Here is a tiny trained network, its code and every weight. The questions are about switching its units off for an input and a target symbol, where a switched-off unit gives its printed mean instead of its output.

import numpy as np


def w(rows, s, z=0):
    codes = np.array(rows[::2]) - 128.0
    scale = np.full(codes.shape[1], s)
    scale[-1] = z or s
    return codes * scale


def f(y):
    return y / 2 * (1 + np.tanh(0.7978845608 * (y + 0.044715 * y**3)))


def softmax(a):
    e = np.exp(a - a.max(-1, keepdims=True))
    return e / e.sum(-1, keepdims=True)


def log_softmax(a):
    a = a - a.max(-1, keepdims=True)
    return a - np.log(np.exp(a).sum(-1, keepdims=True))


def net(x, mask):
    ids = ['αβηθμπτφω'.index(c) for c in x.split()]
    T = len(ids)
    res = E[ids] + P[:T]
    r = res
    for j in range(3):
        rows = slice(2 * j, 2 * j + 2)
        q, k, v = (r @ M[0][rows].T for M in (Q, K, V))
        z = softmax(np.where(np.tri(T) > 0, q @ k.T / 2**0.5, -1e9)) @ v
        o = O[0][rows]
        res = res + np.where(mask[j], z, o[:, -1]) @ o[:, :-1]
    y = f(res @ A[0][:, :-1].T + A[0][:, -1])
    res = res + np.where(mask[3:7], y, B[0][:, -1]) @ B[0][:, :-1]
    return log_softmax(res[-1] @ U[:, :-1].T + U[:, -1])


Q, K, V, O, A, B = {}, {}, {}, {}, {}, {}
E = w([
[178,100,162,153,137],'α',
[98,53,213,118,185],'β',
[91,118,190,56,164],'η',
[171,140,153,99,100],'θ',
[83,136,172,194,115],'μ',
[89,94,216,102,121],'π',
[101,85,204,107,252],'τ',
[97,101,146,226,159],'φ',
[92,140,23,121,89],'ω',
],0.018)
P = w([
[121,132,129,96,162],'0',
[149,176,145,217,96],'1',
[173,73,98,21,157],'2',
[100,225,80,197,177],'3',
[67,130,233,66,79],'4',
[229,97,112,199,105],'5',
[166,144,34,18,202],'6',
[13,247,134,170,154],'7',
[120,84,237,157,20],'8',
[215,112,50,151,226],'9',
],0.013)
Q[0] = w([
[132,222,169,214,167],'h1',
[117,97,218,182,96],'h1',
[177,164,151,189,144],'h2',
[165,158,80,154,206],'h2',
[216,2,115,166,133],'h3',
[124,128,220,151,69],'h3',
],0.0094)
K[0] = w([
[124,58,55,67,129],'h1',
[46,207,102,121,131],'h1',
[94,98,188,94,118],'h2',
[134,59,140,127,80],'h2',
[75,156,254,135,68],'h3',
[37,244,112,81,173],'h3',
],0.01)
V[0] = w([
[132,49,60,204,161],'h1',
[239,172,115,108,196],'h1',
[191,8,140,105,132],'h2',
[21,75,91,48,112],'h2',
[178,215,109,65,122],'h3',
[166,74,131,143,35],'h3',
],0.012)
O[0] = w([
[89,68,120,184,87,92],'h1',
[169,47,135,121,130,178],'h1',
[103,83,166,100,86,185],'h2',
[115,143,114,8,161,141],'h2',
[191,123,138,131,135,67],'h3',
[132,197,156,158,98,1],'h3',
],0.015,0.008)
A[0] = w([
[164,105,166,140,149,79],'n1',
[129,97,53,165,166,255],'n2',
[66,183,126,114,248,213],'n3',
[129,134,254,144,200,156],'n4',
],0.0089,0.0037)
B[0] = w([
[228,156,184,152,151,159],'n1',
[223,250,48,120,47,168],'n2',
[74,118,124,202,100,239],'n3',
[204,185,61,60,2,246],'n4',
],0.0054,0.013)
U = w([
[137,93,164,151,114,57],'α',
[78,114,155,97,105,56],'β',
[131,166,144,92,253,108],'η',
[174,145,163,128,160,180],'θ',
[105,155,121,155,178,254],'μ',
[95,177,156,91,149,77],'π',
[131,61,84,124,176,178],'τ',
[97,99,106,168,138,99],'φ',
[132,143,52,106,114,69],'ω',
],0.013,0.0056)

Each question gives the input, a string of symbols that net reads in full, and the target symbol t.
The units are the heads (2 rows each of Q, K, V and O) and the neurons (one row each of A and B). Each row of codes is followed by its name. A weight is (code - 128) times the scale printed after its matrix; where a second scale follows, it is the last column's (O, A, B and U).
mask holds one flag per unit, heads first, then neurons. A switched-off unit (its flag False) gives its mean, the last column of its rows in O or B, instead of its output. The means were averaged over made-up inputs and are rounded, as every weight is.
A unit's drop is (log p(t) with every unit on - log p(t) with that unit switched off) / (log p(t) with every unit on - log p(t) with every unit switched off).
The circuit of an input: a set's keep is (log p(t) with only the set's units on - log p(t) with every unit switched off) / (log p(t) with every unit on - log p(t) with every unit switched off). Starting from all 7 units, units are removed one at a time, each time the one whose removal leaves the highest keep (on an exact tie, the one counted first), for as long as the keep stays at least 0.8.
units of the circuit, in order: the units of the circuit, biggest drop first
most important unit: the unit with the biggest drop
k most important neurons: the k neurons with the biggest drops, biggest first
heads that matter: for each layer, one digit per head in row order, 1 if its drop is at least 0.15 and else 0, layers parted by /
input π θ θ θ η φ θ μ, target θ: most important unit => h3
input β τ τ η α τ π μ η, target μ: units of the circuit, in order => [h2, h1, n3]
input β τ τ τ α, target τ: heads that matter => 001
input τ τ θ η τ τ τ η θ, target η: units of the circuit, in order => [h1, h2]
input τ β φ α β α, target β: units of the circuit, in order => [h2, h3]
input τ θ π θ φ τ θ α, target θ: heads that matter => 101
input τ ω η τ β α η η, target η: heads that matter => 111
input θ τ τ θ, target τ: heads that matter => 100
input τ τ β θ, target β: heads that matter => 010
input θ β τ τ θ η, target θ: 2 most important neurons => [n3, n1]
input β θ θ η η θ, target η: heads that matter => 110
input β τ τ τ θ τ π θ π, target θ: units of the circuit, in order => [h1, h2]
input τ η τ π, target τ: heads that matter => 101
input μ π μ μ τ β τ η τ, target η: units of the circuit, in order => [h1]
input θ η τ π θ β, target θ: heads that matter => 001
input θ τ τ β η α θ, target α: heads that matter => 111
input τ τ τ τ θ τ φ τ β, target τ: heads that matter => 001
input τ η π β β θ τ π, target τ: heads that matter => 001
input α μ φ τ η, target τ: heads that matter => 011
input β τ β θ η, target θ: heads that matter => 011
input θ η η α β β β π φ, target π: units of the circuit, in order => [h1]
input τ β η, target β: units of the circuit, in order => [h2, h1]
input β η τ α π θ π, target θ: units of the circuit, in order => [h2, h3, n3]
input τ β α τ η τ η α, target η: heads that matter => 110
input θ θ θ α, target θ: units of the circuit, in order => [h3, h1]
input τ θ θ τ, target θ: 2 most important neurons => [n4, n1]
input β θ β τ τ β τ θ, target τ: units of the circuit, in order => [h3]
